The symbols move the objects like this.
at | π ξ θ τ ω κ
Vaf | Fiv Bor . Kiv Zun .
Mun | Tes . Bik Sok Vel Bom
Vak | Ber Fis . Dap Sur .
Zik | Mos Ruz . Nin Vaf .
Ler | Reg Kug Fiv Bor Gud .
Mos | Nin Vap . Zik Fiv .
Bom | Veg Bik Ber Fis Biv .
Gop | Mam Vol Faz Gar Dav Sov
Riz | Mep Til Led Viz Lam Zun
Ruz | Vap Dav Zik Lis Bor .
Pir | Fop . Kug Koz Nam Ler
Vol | Zal . Gop Vel Sed Faz
Sov | Sur Faz . Gom Zik .
Fis | Bom Tam Vak Veg Kof .
Vap | Lis Lub Mos Ruz Ler .
Fop | Koz . Fiz Pir Nop Reg
Pov | Fub Gud . Zun Vak .
Tam | Bik Sok Fis Lam Mam Vak
Fif | Kug Koz Bor Fiz Riz Vaf
Bor | Ler Fif Vaf Reg Led .
Faz | Kof Gop Sov Biv Ruz .
Kug | Fiz Pir Ler Fif Mep Fiv
Sok | Mun . Tam Tes Zal Fis
Lis | Ruz Muz Nin Vap Reg .
Sed | Fus . Dav Fik Koz Ruz
Ber | Dap Bom . Vak Gom .
Til | Nam . Riz Nop Tes Led
Kof | Biv Mam Sur Faz Vap .
Bik | Lam Mun Bom Tam Gar Ber
Viz | Riz Nop Dat Mep Bik Fub
Gom | Sov Biv . Sur Nin .
Vel | Vol . Gar Zal Fik Biv
Gar | Gop Vel Biv Mam Muz Gom
Mep | Viz Nam Gud Riz Tam Pov
Dap | Vak Veg . Ber Sov .
Mam | Gar Zal Kof Gop Lub Sur
Fus | Fik . Lub Sed Pir Vap
Fik | Sed . Muz Fus Fop Lis
Lub | Muz Fus Vap Dav Kug Mos
Led | Gud Riz Zun Dat Veg .
Nop | Til . Viz Nam Mun Dat
Sur | Gom Kof . Sov Mos .
Biv | Faz Gar Gom Kof Lis .
Lam | Tam Tes Veg Bik Gop Dap
Fiz | Fif Fop Reg Kug Viz Kiv
Fub | Zun Dat . Pov Ber .
Gud | Dat Mep Pov Led Fis .
Reg | Bor Fiz Kiv Ler Dat .
Dat | Led Viz Fub Gud Bom .
Koz | Pir . Fif Fop Til Bor
Veg | Fis Lam Dap Bom Faz .
Nin | Zik Lis . Mos Kiv .
Muz | Dav Fik Lis Lub Fiz Nin
Kiv | Vaf Reg . Fiv Fub .
Tes | Sok . Lam Mun Vol Veg
Nam | Nop . Mep Til Sok Gud
Zun | Pov Led . Fub Dap .
Fiv | Kiv Ler . Vaf Pov .
Dav | Lub Sed Ruz Muz Fif Zik
Zal | Vel . Mam Vol Fus Kof

In the rows, 554 means zero.

The rows follow the links: the fewer symbols apart two objects are, the more alike their rows tend to be.

Each row is also shifted at random along 2 hidden directions that mean nothing.

Name the object of each row.
[632,628,664,661,521,630,580,516,441,650,533,451,574,528,664,611,353,515,521,567,621,587,671,553,517,574,633,527,640,462,577,600,582,554,543,483]: Gar
[656,553,635,524,438,429,554,464,586,575,513,517,704,475,669,634,507,579,526,641,575,521,606,497,513,443,574,616,572,605,569,549,468,526,532,514]: Gom
[301,628,361,471,607,735,722,556,602,575,533,581,528,542,406,501,549,456,487,396,590,638,539,685,492,745,443,543,687,395,461,565,701,593,471,574]: Tes
[596,631,456,580,522,537,779,469,643,595,484,506,582,445,542,641,490,468,466,614,638,488,681,457,624,586,625,750,608,609,485,577,449,628,572,479]: Kiv
[770,617,731,619,570,559,482,590,353,582,540,455,610,508,555,561,484,578,553,594,569,529,543,530,542,513,595,484,507,559,538,538,599,503,609,462]: Viz
[798,529,560,586,626,641,474,647,464,525,628,689,409,670,598,507,536,620,632,551,534,509,576,528,686,551,584,509,497,606,464,643,427,641,567,562]: Lub
[394,444,475,361,511,482,560,450,682,499,539,603,617,504,482,527,708,616,489,528,499,568,433,632,522,541,480,495,501,578,646,484,585,502,578,620]: Dap
[234,634,576,712,607,553,606,735,428,585,632,604,453,562,470,495,468,537,680,454,548,690,543,568,469,626,491,555,591,478,595,564,754,587,508,431]: Mep
[540,505,503,523,504,433,578,607,585,486,565,741,522,586,500,500,623,615,651,603,497,504,469,563,610,477,446,597,499,668,522,541,504,616,512,528]: Mos
[570,527,628,515,576,488,340,629,506,513,587,475,583,540,500,454,622,570,556,557,532,622,516,587,475,618,589,371,524,521,642,526,663,459,612,578]: Riz
[497,570,597,582,508,404,617,563,480,592,533,561,679,413,483,559,509,581,595,618,585,550,505,542,436,481,492,596,547,620,536,473,613,533,546,428]: Fub
[604,610,536,550,541,530,487,674,562,551,612,524,615,568,450,435,570,456,539,540,606,665,575,533,452,637,518,441,620,488,469,527,643,558,531,606]: Til
[567,489,552,553,540,473,541,544,764,489,527,535,546,538,639,618,687,574,560,566,500,511,592,523,650,425,587,662,493,686,611,501,433,563,593,602]: Fiv
[359,545,577,646,561,373,575,694,579,531,602,661,569,506,490,522,615,605,661,591,520,622,513,544,499,474,473,606,530,630,549,483,616,575,546,517]: Pov
[648,441,626,579,644,604,357,589,741,535,587,387,556,647,650,640,625,539,613,484,429,552,513,580,689,364,518,537,522,578,590,460,488,510,513,622]: Pir
[594,620,498,531,586,646,616,531,437,638,548,560,596,550,404,466,401,458,627,486,508,507,475,652,524,538,477,522,623,522,426,498,587,579,464,467]: Fik
[382,502,530,602,565,513,582,612,481,500,579,737,393,601,476,499,543,637,700,569,491,557,448,606,579,545,514,562,469,632,646,567,562,613,559,462]: Vap
[698,500,526,398,616,680,444,483,555,480,536,502,524,606,565,542,696,627,467,517,571,544,501,607,580,609,569,433,468,485,558,592,514,509,615,638]: Lam
[553,504,507,470,560,527,537,503,643,523,517,523,512,526,584,555,648,547,470,583,567,519,648,503,611,647,683,547,491,540,656,605,538,498,632,619]: Bor

The symbols that take the first to the second take the third to the fourth, perhaps in another order. What is the fourth?
Answer with the object's name.
[638,511,576,467,485,463,585,469,496,553,519,603,643,491,512,556,542,593,597,651,477,439,416,593,537,472,491,550,497,693,539,494,490,520,537,465]
to [142,491,446,520,578,510,600,498,674,575,490,516,475,509,448,524,543,502,520,508,519,576,550,612,527,666,568,527,506,492,814,539,664,474,629,585]
as [656,560,539,464,468,390,494,614,592,485,573,607,672,476,513,491,676,560,528,696,624,564,541,465,461,586,554,518,558,611,467,542,566,554,633,626]
to Fis

[561,576,562,495,621,739,618,434,447,594,516,467,521,551,564,630,520,610,522,461,570,482,493,649,589,542,509,517,493,482,558,561,580,513,554,475]
to [638,551,549,462,529,554,750,416,543,553,486,571,620,470,548,642,588,601,461,573,593,438,517,538,551,497,485,632,483,587,446,548,479,561,561,501]
as [817,607,565,527,613,727,638,459,531,586,532,502,616,566,560,635,584,546,467,461,599,499,577,539,603,542,534,603,587,506,360,566,468,566,518,519]
to Bom

[633,629,634,613,529,499,640,571,368,597,532,561,611,454,532,539,480,592,524,664,666,548,597,472,495,618,631,580,517,590,536,568,594,572,645,435]
to [579,568,554,471,580,617,693,399,461,574,492,538,541,497,547,630,572,672,480,539,574,439,490,601,605,546,558,610,446,568,589,569,508,548,612,496]
as [408,504,577,580,638,722,591,576,536,517,591,584,421,670,559,601,621,631,587,426,505,586,470,662,639,549,499,558,504,478,584,564,588,595,525,555]
to Mam

[408,537,606,709,490,479,581,641,565,522,598,633,474,590,678,590,510,606,601,572,594,586,633,510,547,503,604,590,571,548,664,596,559,587,527,557]
to [609,472,662,520,424,398,507,460,615,557,487,498,709,485,682,633,520,603,511,657,534,517,538,535,507,366,522,577,580,618,614,478,480,514,557,548]
as [588,545,511,573,638,739,588,588,611,541,618,580,483,635,543,564,628,556,561,415,562,552,538,591,657,518,497,590,580,512,414,556,519,629,486,588]
to Bik

[464,484,516,520,556,507,590,545,683,476,550,642,536,585,536,612,692,663,566,547,514,536,474,575,623,430,455,621,483,632,567,501,500,590,542,578]
to [114,498,574,646,471,390,600,619,640,599,591,661,555,509,585,584,511,581,648,538,518,614,540,595,473,457,464,631,608,544,683,463,640,561,466,529]
as [292,487,660,661,595,390,483,672,489,511,594,615,499,549,492,524,563,656,686,566,478,612,434,585,508,471,495,544,484,600,712,449,703,545,588,471]
to Fis

[446,568,493,531,420,423,625,551,694,548,536,602,596,495,584,536,555,524,496,597,658,599,642,499,438,655,566,558,647,535,556,572,545,561,557,655]
to [729,623,525,526,537,557,657,458,349,567,517,646,524,514,498,554,462,606,558,624,588,443,546,536,569,594,597,586,481,636,488,637,464,603,590,445]
as [594,536,573,562,498,551,403,567,584,552,548,480,553,587,673,533,525,567,488,574,613,621,655,518,488,646,682,431,609,448,623,620,553,504,587,635]
to Fik

[506,515,536,477,479,451,631,467,507,582,497,605,650,467,460,550,489,587,607,592,462,468,393,627,518,459,439,563,521,646,575,472,553,543,545,480]
to [674,421,512,369,466,394,408,513,594,475,517,625,644,562,495,455,696,614,567,644,471,419,410,579,521,483,518,434,466,658,576,492,450,479,618,628]
as [570,582,532,647,591,567,608,588,657,519,553,551,390,577,680,638,619,550,542,588,588,522,738,450,694,571,690,731,488,586,609,656,476,648,598,566]
to Reg

[561,544,538,613,619,599,521,620,447,544,602,670,403,683,499,482,534,575,673,495,472,540,525,648,620,566,532,499,531,556,527,604,565,600,490,509]
to [343,490,550,623,600,535,582,563,666,536,565,558,415,581,575,620,619,586,574,557,510,566,584,535,679,525,583,644,461,574,702,569,546,559,574,551]
as [661,496,574,532,617,588,375,637,535,540,621,570,495,682,541,520,577,556,716,501,411,557,420,644,609,417,450,464,530,590,500,500,521,556,473,573]
to Kug

[381,470,436,371,486,515,583,459,682,489,504,600,594,520,477,539,700,609,480,540,519,514,425,636,521,548,466,501,487,559,608,515,600,493,574,631]
to [418,639,452,537,494,518,781,479,482,629,486,680,592,473,408,507,425,543,586,604,534,478,464,579,508,569,453,645,595,648,493,544,580,587,491,428]
as [505,492,558,541,621,590,612,511,552,465,584,650,436,635,600,602,696,727,532,486,541,516,496,580,677,522,522,622,444,583,574,606,520,609,588,528]
to Ruz

[790,612,596,591,628,688,602,470,524,615,536,420,529,519,631,645,473,525,447,578,598,517,666,492,669,604,679,651,540,540,560,625,449,553,595,513]
to [667,590,607,608,509,387,533,695,585,478,603,668,568,519,597,582,635,589,616,653,623,574,578,444,582,472,534,637,512,698,491,535,519,629,568,544]
as [655,562,678,705,535,591,437,646,533,537,631,538,455,635,756,600,514,563,586,535,589,609,687,490,590,543,672,550,603,512,553,631,511,615,537,591]
to Zik

[726,689,597,688,576,589,528,752,501,545,675,603,532,611,576,530,547,493,587,560,625,648,637,459,562,564,541,602,642,583,345,606,583,694,507,582]
to [545,560,426,470,611,704,595,483,515,530,533,542,456,580,518,527,636,566,457,464,631,592,569,611,574,700,578,497,545,453,531,636,597,532,586,607]
as [759,605,608,690,526,600,496,662,621,565,619,554,545,641,722,571,511,492,555,533,607,612,688,475,620,509,564,634,702,516,406,604,466,653,486,647]
to Dav

[734,680,542,573,587,573,465,671,429,522,617,588,538,550,564,476,576,511,532,597,683,623,687,458,491,736,647,493,586,513,465,652,604,596,624,585]
to [596,548,615,604,500,393,510,665,568,474,598,667,592,558,552,548,647,644,617,637,560,578,540,484,538,453,517,605,517,672,492,529,562,599,567,532]
as [467,526,573,654,655,657,517,589,626,548,594,483,405,649,628,602,557,519,562,470,515,602,631,555,701,546,602,627,504,493,629,602,563,547,551,565]
to Kiv

[364,671,483,603,455,492,650,558,572,573,520,639,514,481,603,477,461,484,486,591,725,627,724,511,434,777,671,588,661,507,615,668,639,566,577,564]
to [617,482,590,567,614,590,447,652,433,538,592,648,422,694,577,499,554,588,657,522,471,521,485,608,633,487,512,480,476,564,588,559,515,557,541,540]
as [594,577,412,462,547,615,654,473,541,477,530,663,504,559,528,539,685,598,413,571,673,549,597,529,590,710,641,543,505,530,556,673,531,588,656,629]
to Mam

[609,573,573,551,485,552,446,569,554,529,558,477,520,596,641,496,539,511,506,547,649,621,687,531,505,667,693,470,661,440,600,657,551,514,567,633]
to [489,488,671,676,482,453,513,625,594,500,593,623,486,590,709,618,546,615,577,617,545,566,633,529,567,487,622,581,522,557,680,600,505,587,582,569]
as [686,583,588,516,504,463,454,631,494,479,535,600,578,496,538,476,642,614,524,686,653,572,595,487,484,674,652,477,499,607,575,602,578,535,666,582]
to Pov

[760,561,632,518,623,760,619,412,444,560,528,456,542,573,598,627,571,622,478,525,575,485,560,578,638,541,573,542,494,507,511,608,496,542,575,495]
to [487,432,623,545,667,672,468,527,554,511,587,543,429,685,606,627,673,667,602,432,446,532,441,632,656,431,478,517,453,512,610,511,568,517,561,563]
as [434,497,503,467,615,629,472,510,691,576,519,386,502,568,518,515,579,498,529,468,487,595,571,615,575,630,602,477,528,469,727,530,620,457,580,637]
to Fiz

[753,495,526,466,602,600,390,535,731,526,554,380,629,601,610,565,655,443,499,523,494,558,603,538,639,526,624,486,576,524,537,510,479,486,567,719]
to [738,561,613,549,543,573,609,429,587,578,473,418,582,475,646,686,535,551,473,615,584,447,671,456,675,531,683,661,479,650,583,615,420,520,652,501]
as [551,605,428,482,533,611,547,589,528,560,582,609,540,588,432,405,537,462,580,499,542,559,500,626,505,658,510,444,645,489,440,536,608,564,509,612]
to Lis

[480,520,540,528,479,527,411,570,662,582,580,441,668,584,600,499,536,481,541,515,517,638,576,594,448,549,541,443,682,420,570,502,611,475,521,674]
to [529,534,548,558,612,568,465,628,534,574,626,614,498,684,481,517,516,529,674,487,432,569,431,643,610,470,429,493,568,569,485,494,580,593,477,560]
as [662,607,626,641,521,610,542,553,539,638,563,427,620,544,625,607,420,471,510,515,626,553,621,540,499,541,556,577,714,475,478,548,530,544,488,531]
to Sed

[761,473,641,589,613,610,376,614,468,509,605,627,449,703,615,502,595,640,650,561,488,522,496,579,692,463,546,455,463,612,550,591,461,543,551,550]
to [605,436,638,444,542,466,440,432,418,583,459,518,597,524,515,536,518,704,604,635,389,400,381,633,549,415,523,460,397,651,692,485,516,439,615,471]
as [686,643,418,491,516,554,620,536,431,522,548,733,481,553,492,432,553,543,548,641,663,495,619,479,546,792,649,524,549,627,450,714,490,621,615,577]
to Mos

